Here is a tiny trained network, its code and every weight. The questions are about switching its units off for an input and a target symbol, where a switched-off unit gives its printed mean instead of its output.

import numpy as np


def w(rows, s, z=0):
    codes = np.array(rows[::2]) - 128.0
    scale = np.full(codes.shape[1], s)
    scale[-1] = z or s
    return codes * scale


def softmax(a):
    e = np.exp(a - a.max(-1, keepdims=True))
    return e / e.sum(-1, keepdims=True)


def log_softmax(a):
    a = a - a.max(-1, keepdims=True)
    return a - np.log(np.exp(a).sum(-1, keepdims=True))


def net(x, mask):
    ids = ['αγδεηθλμξπστφψ'.index(c) for c in x.split()]
    T = len(ids)
    res = E[ids] + P[:T]
    u = 0
    for l in range(2):
        r = res
        for j in range(3):
            rows = slice(4 * j, 4 * j + 4)
            q, k, v = (r @ M[l][rows].T for M in (Q, K, V))
            z = softmax(np.where(np.tri(T) > 0, q @ k.T / 4**0.5, -1e9)) @ v
            o = O[l][rows]
            res = res + np.where(mask[u + j], z, o[:, -1]) @ o[:, :-1]
        u += 3
    return log_softmax(res[-1] @ U[:, :-1].T + U[:, -1])


Q, K, V, O = {}, {}, {}, {}
E = w([
[21,112,134],'α',
[186,39,155],'γ',
[93,52,114],'δ',
[32,31,62],'ε',
[96,175,198],'η',
[130,67,29],'θ',
[107,188,117],'λ',
[65,98,53],'μ',
[162,155,196],'ξ',
[186,145,73],'π',
[1,26,153],'σ',
[99,62,127],'τ',
[191,174,143],'φ',
[139,24,212],'ψ',
],0.016)
P = w([
[228,204,130],'0',
[236,190,125],'1',
[242,177,125],'2',
[246,163,122],'3',
[254,153,132],'4',
[252,147,118],'5',
],0.0042)
Q[0] = w([
[92,138,80],'L0H0',
[156,204,144],'L0H0',
[95,113,92],'L0H0',
[60,168,33],'L0H0',
[113,6,19],'L0H1',
[244,98,104],'L0H1',
[44,170,143],'L0H1',
[137,60,62],'L0H1',
[108,93,17],'L0H2',
[138,141,174],'L0H2',
[177,136,198],'L0H2',
[63,156,136],'L0H2',
],0.02)
K[0] = w([
[99,159,101],'L0H0',
[182,159,127],'L0H0',
[100,133,116],'L0H0',
[81,204,69],'L0H0',
[174,6,126],'L0H1',
[207,121,125],'L0H1',
[49,145,145],'L0H1',
[159,61,131],'L0H1',
[50,139,88],'L0H2',
[166,122,146],'L0H2',
[181,101,133],'L0H2',
[112,165,158],'L0H2',
],0.026)
V[0] = w([
[100,181,95],'L0H0',
[94,202,73],'L0H0',
[90,252,17],'L0H0',
[128,125,132],'L0H0',
[26,148,102],'L0H1',
[16,72,33],'L0H1',
[146,126,135],'L0H1',
[48,77,31],'L0H1',
[112,144,143],'L0H2',
[119,203,128],'L0H2',
[134,137,73],'L0H2',
[135,118,41],'L0H2',
],0.0036)
O[0] = w([
[129,167,149,74],'L0H0',
[123,224,160,53],'L0H0',
[114,255,166,4],'L0H0',
[131,136,137,131],'L0H0',
[109,237,155,51],'L0H1',
[68,196,118,82],'L0H1',
[133,133,136,141],'L0H1',
[66,175,100,94],'L0H1',
[122,153,137,113],'L0H2',
[116,143,166,65],'L0H2',
[151,120,147,119],'L0H2',
[171,106,157,133],'L0H2',
],0.0059,0.0027)
Q[1] = w([
[6,199,126],'L1H0',
[101,23,86],'L1H0',
[135,56,222],'L1H0',
[187,47,70],'L1H0',
[77,72,151],'L1H1',
[158,115,99],'L1H1',
[157,122,95],'L1H1',
[112,154,78],'L1H1',
[114,150,35],'L1H2',
[161,155,172],'L1H2',
[149,159,151],'L1H2',
[88,33,97],'L1H2',
],0.022)
K[1] = w([
[28,213,116],'L1H0',
[93,5,100],'L1H0',
[129,91,217],'L1H0',
[170,15,86],'L1H0',
[99,96,118],'L1H1',
[140,109,88],'L1H1',
[141,117,90],'L1H1',
[136,177,112],'L1H1',
[104,93,87],'L1H2',
[183,165,126],'L1H2',
[148,153,114],'L1H2',
[137,75,190],'L1H2',
],0.025)
V[1] = w([
[68,107,30],'L1H0',
[14,89,246],'L1H0',
[79,105,81],'L1H0',
[156,48,120],'L1H0',
[113,146,109],'L1H1',
[75,124,139],'L1H1',
[168,86,176],'L1H1',
[104,140,116],'L1H1',
[137,145,168],'L1H2',
[114,138,142],'L1H2',
[141,148,167],'L1H2',
[155,179,136],'L1H2',
],0.013)
O[1] = w([
[21,110,136,127],'L1H0',
[189,156,248,129],'L1H0',
[70,114,149,135],'L1H0',
[136,31,155,248],'L1H0',
[131,111,144,105],'L1H1',
[179,121,112,113],'L1H1',
[115,171,90,182],'L1H1',
[141,112,137,108],'L1H1',
[151,111,124,112],'L1H2',
[129,125,109,109],'L1H2',
[150,105,125,110],'L1H2',
[112,56,115,73],'L1H2',
],0.015)
U = w([
[144,184,196,223],'α',
[152,19,111,130],'γ',
[110,82,179,202],'δ',
[57,72,198,23],'ε',
[216,170,172,201],'η',
[65,72,100,2],'θ',
[155,204,100,247],'λ',
[77,164,133,181],'μ',
[250,107,132,75],'ξ',
[134,108,58,55],'π',
[120,82,255,16],'σ',
[127,98,175,240],'τ',
[214,108,74,76],'φ',
[214,50,223,105],'ψ',
],0.0084,0.0099)

Each question gives the input, a string of symbols that net reads in full, and the target symbol t.
The units are the heads (4 rows each of Q, K, V and O). Each row of codes is followed by its name. A weight is (code - 128) times the scale printed after its matrix; where a second scale follows, it is the last column's (O and U).
mask holds one flag per head, layer by layer. A switched-off head (its flag False) gives its mean, the last column of its rows in O, instead of its output. The means were averaged over made-up inputs and are rounded, as every weight is.
A unit's drop is (log p(t) with every unit on - log p(t) with that unit switched off) / (log p(t) with every unit on - log p(t) with every unit switched off).
The circuit of an input: a set's keep is (log p(t) with only the set's units on - log p(t) with every unit switched off) / (log p(t) with every unit on - log p(t) with every unit switched off). Starting from all 6 units, units are removed one at a time, each time the one whose removal leaves the highest keep (on an exact tie, the one counted first), for as long as the keep stays at least 0.8.
circuit, biggest first: the units of the circuit, biggest drop first
unit that matters most: the unit with the biggest drop
which heads matter: for each layer, one digit per head in row order, 1 if its drop is at least 0.15 and else 0, layers parted by /
drop when u is switched off: that unit's drop, to one decimal
input η ψ σ θ π, target ψ: which heads matter	100 / 100
input μ γ σ δ, target γ: which heads matter	010 / 100
input σ δ α ψ η, target ψ: circuit, biggest first	[L1H0 L0H0]
input μ γ η ε τ, target γ: which heads matter	000 / 100
input σ α γ η μ, target γ: unit that matters most	L0H1
input γ δ θ φ, target γ: which heads matter	000 / 100
input τ ξ γ δ θ α, target α: circuit, biggest first	[L1H0 L0H1]
input π γ π, target γ: circuit, biggest first	[L1H0 L0H0 L1H2]
input ε δ μ, target μ: circuit, biggest first	[L1H0 L0H1]
input σ μ σ τ α π, target π: circuit, biggest first	[L1H0 L0H1]
input λ ψ μ η δ μ, target ψ: circuit, biggest first	[L0H1 L1H0 L0H0]
input λ μ ξ, target ξ: which heads matter	000 / 101
input φ ξ γ σ π, target γ: which heads matter	100 / 100
input φ γ ξ η, target γ: unit that matters most	L0H0
input ψ θ ε μ μ, target ψ: circuit, biggest first	[L0H0 L0H1 L1H0]
input ψ ε α, target α: which heads matter	000 / 100
input δ φ φ η, target η: which heads matter	100 / 100
input α λ τ λ ψ η, target ψ: circuit, biggest first	[L0H0 L1H0]
input σ λ α ψ δ, target ψ: drop when L1H0 is switched off	1.6
input θ ψ θ, target ψ: drop when L1H0 is switched off	0.7
input δ γ θ δ λ ξ, target γ: drop when L0H0 is switched off	0.1
input α ψ μ π, target ψ: unit that matters most	L1H0
